Below are the code and all the weights of a small trained network. Each question names an input and a class and asks about switching units off, where a switched-off unit gives its printed mean instead of its output.

import numpy as np


def w(rows, s, z=0):
    codes = np.array(rows[::2]) - 128.0
    scale = np.full(codes.shape[1], s)
    scale[-1] = z or s
    return codes * scale


def norm(h):
    return h / np.sqrt((h * h).mean(-1, keepdims=True) + 1e-5)


def f(y):
    return np.maximum(y, 0)


def log_softmax(a):
    a = a - a.max(-1, keepdims=True)
    return a - np.log(np.exp(a).sum(-1, keepdims=True))


def net(x, mask):
    res = np.array(x, float).reshape(1, 3) / 4 @ E
    u = 0
    for l in range(4):
        y = f(norm(res) @ A[l][:, :-1].T + A[l][:, -1])
        res = res + np.where(mask[u : u + 7], y, B[l][:, -1]) @ B[l][:, :-1]
        u += 7
    return log_softmax(norm(res)[-1] @ U[:, :-1].T + U[:, -1])


A, B = {}, {}
E = w([
[102,194,78,33,135,191,157,74,138],'x0',
[146,119,139,136,111,189,134,162,227],'x1',
[253,47,141,133,95,155,51,166,98],'x2',
],0.0077)
A[0] = w([
[112,133,109,75,125,126,127,102,16,114],'0.n1',
[198,120,114,101,119,173,97,115,102,3],'0.n2',
[115,138,119,138,126,91,133,108,14,124],'0.n3',
[96,123,131,147,124,120,115,136,143,7],'0.n4',
[135,133,98,63,120,173,129,121,111,61],'0.n5',
[94,128,137,183,125,88,135,136,134,41],'0.n6',
[174,130,111,118,126,127,121,128,7,111],'0.n7',
],0.017,0.0041)
B[0] = w([
[238,214,17,165,130,50,185,144,72,248],'0.n1',
[229,111,199,119,171,127,141,174,157,222],'0.n2',
[45,88,197,38,173,201,90,215,173,242],'0.n3',
[109,107,165,167,130,132,171,124,122,143],'0.n4',
[141,179,184,52,159,173,114,58,154,215],'0.n5',
[194,113,127,96,173,92,142,155,172,180],'0.n6',
[117,78,138,135,70,58,92,4,143,251],'0.n7',
],0.014,0.011)
A[1] = w([
[154,220,29,206,131,110,189,173,24,48],'1.n1',
[113,196,242,209,131,113,119,28,48,76],'1.n2',
[193,159,176,223,129,173,148,139,122,179],'1.n3',
[113,120,159,96,116,238,144,81,137,198],'1.n4',
[15,231,63,88,116,160,141,101,150,77],'1.n5',
[113,185,126,254,125,53,234,119,189,6],'1.n6',
[22,140,147,83,203,120,157,238,151,77],'1.n7',
],0.015,0.002)
B[1] = w([
[88,109,242,135,96,84,113,153,5,174],'1.n1',
[86,101,51,77,169,92,131,137,133,154],'1.n2',
[114,176,110,167,94,166,143,174,111,194],'1.n3',
[107,135,167,161,171,141,158,135,188,200],'1.n4',
[61,83,50,164,120,144,196,150,129,228],'1.n5',
[123,174,206,118,161,203,92,149,119,194],'1.n6',
[208,145,107,74,133,67,128,66,142,244],'1.n7',
],0.018,0.011)
A[2] = w([
[186,194,73,142,72,187,42,26,51,63],'2.n1',
[172,100,52,222,10,158,113,201,76,38],'2.n2',
[164,129,104,148,149,90,94,60,124,7],'2.n3',
[32,7,22,178,166,148,143,127,210,45],'2.n4',
[130,100,159,50,118,240,77,108,146,144],'2.n5',
[43,64,215,221,92,119,135,204,100,74],'2.n6',
[66,28,148,178,46,17,83,126,73,107],'2.n7',
],0.013,0.002)
B[2] = w([
[138,74,129,84,172,89,159,123,206,162],'2.n1',
[183,40,24,161,84,142,172,154,106,184],'2.n2',
[117,130,74,111,123,69,80,97,175,208],'2.n3',
[130,119,64,124,85,141,173,34,210,229],'2.n4',
[98,247,87,144,115,145,101,159,85,222],'2.n5',
[204,81,119,85,112,42,112,105,104,190],'2.n6',
[33,140,159,195,106,206,144,106,108,253],'2.n7',
],0.014,0.0072)
A[3] = w([
[106,71,144,127,93,123,146,76,92,110],'3.n1',
[121,199,176,126,141,179,67,191,170,40],'3.n2',
[7,96,165,203,96,155,33,93,170,81],'3.n3',
[30,132,148,120,180,121,120,186,67,117],'3.n4',
[145,128,181,136,206,183,120,171,165,94],'3.n5',
[136,183,181,88,127,234,89,157,143,6],'3.n6',
[98,74,127,185,102,83,96,203,152,110],'3.n7',
],0.017,0.0021)
B[3] = w([
[100,213,188,118,194,182,130,174,112,201],'3.n1',
[137,194,156,195,163,171,112,176,171,247],'3.n2',
[58,78,138,111,107,168,10,66,95,220],'3.n3',
[171,101,190,192,93,122,216,121,48,183],'3.n4',
[85,169,112,189,93,104,84,145,124,222],'3.n5',
[96,159,161,196,141,69,89,254,161,248],'3.n6',
[92,66,119,84,116,180,91,142,132,168],'3.n7',
],0.017,0.011)
U = w([
[210,145,135,32,155,15,105,79,143,250],'0',
[126,223,157,203,143,130,97,223,194,203],'1',
[42,60,160,102,101,168,15,64,112,77],'2',
[179,20,74,158,56,177,121,196,113,73],'3',
[92,142,180,136,111,102,226,134,6,45],'4',
[38,125,61,143,116,186,212,72,212,44],'5',
],0.012,0.0018)

Each question gives the input, the list of numbers given to net, and the class t.
The units are the neurons (one row each of A and B). Each row of codes is followed by its name. A weight is (code - 128) times the scale printed after its matrix; where a second scale follows, it is the last column's (A, B and U).
mask holds one flag per neuron, layer by layer. A switched-off neuron (its flag False) gives its mean, the last column of its row in B, instead of its output. The means were averaged over made-up inputs and are rounded, as every weight is.
A unit's drop is (log p(t) with every unit on - log p(t) with that unit switched off) / (log p(t) with every unit on - log p(t) with every unit switched off).
The circuit of an input: a set's keep is (log p(t) with only the set's units on - log p(t) with every unit switched off) / (log p(t) with every unit on - log p(t) with every unit switched off). Starting from the 12 units with the biggest drops (on a tie, the unit counted first), units are removed one at a time, each time the one whose removal leaves the highest keep (on an exact tie, the one counted first), for as long as the keep stays at least 0.8.
circuit, biggest first: the units of the circuit, biggest drop first
unit that matters most: the unit with the biggest drop
top k neurons: the k neurons with the biggest drops, biggest first
top k neurons in layer l: the k neurons of layer l with the biggest drops, biggest first
drop of u: that unit's drop, to one decimal
input [7,7,-8], class 5: unit that matters most => 0.n1
input [2,-4,-1], class 4: circuit, biggest first => 0.n1, 1.n1
input [7,-8,1], class 0: circuit, biggest first => 0.n7, 0.n1
input [2,1,-5], class 5: circuit, biggest first => 0.n2, 1.n5
input [-5,1,6], class 3: top 4 neurons => 0.n5, 2.n2, 1.n3, 0.n3
input [1,8,-1], class 5: top 3 neurons in layer 0 => 0.n1, 0.n2, 0.n3
input [4,-1,-8], class 4: top 2 neurons => 1.n1, 0.n3
input [0,-1,-6], class 0: top 2 neurons => 1.n7, 0.n1
input [-8,-8,0], class 0: top 2 neurons => 0.n3, 1.n7
input [2,-2,0], class 4: top 2 neurons in layer 0 => 0.n1, 0.n2
input [1,2,-3], class 5: top 2 neurons => 0.n1, 0.n2
input [0,-3,2], class 2: top 2 neurons => 0.n7, 1.n7
input [6,-6,2], class 0: top 2 neurons => 0.n1, 0.n5
input [-5,-3,-8], class 0: unit that matters most => 1.n7
input [-5,4,2], class 3: top 2 neurons => 0.n3, 0.n7
input [-6,-8,1], class 2: top 2 neurons => 0.n7, 2.n7
input [-2,8,2], class 3: top 2 neurons => 0.n3, 0.n5
input [3,7,-6], class 5: top 2 neurons => 0.n1, 1.n5
input [0,1,5], class 3: top 4 neurons in layer 1 => 1.n6, 1.n7, 1.n3, 1.n4
input [0,-7,5], class 2: circuit, biggest first => 0.n7
input [0,6,1], class 3: top 4 neurons in layer 0 => 0.n3, 0.n5, 0.n7, 0.n1
input [-7,-1,1], class 2: top 3 neurons in layer 0 => 0.n5, 0.n1, 0.n3
input [-1,8,3], class 3: top 2 neurons => 0.n3, 0.n5
input [1,2,-2], class 5: top 3 neurons => 0.n1, 0.n2, 0.n3
input [7,1,-6], class 5: top 3 neurons => 1.n5, 0.n1, 0.n5
input [-2,5,3], class 3: top 3 neurons => 0.n3, 0.n5, 0.n1
input [3,-5,-5], class 4: top neuron in layer 0 => 0.n1
input [1,-7,-5], class 4: top 3 neurons in layer 0 => 0.n1, 0.n2, 0.n5
input [-2,-7,6], class 2: drop of 0.n7 => 1.4
input [4,-1,-1], class 4: drop of 3.n1 => 0.0
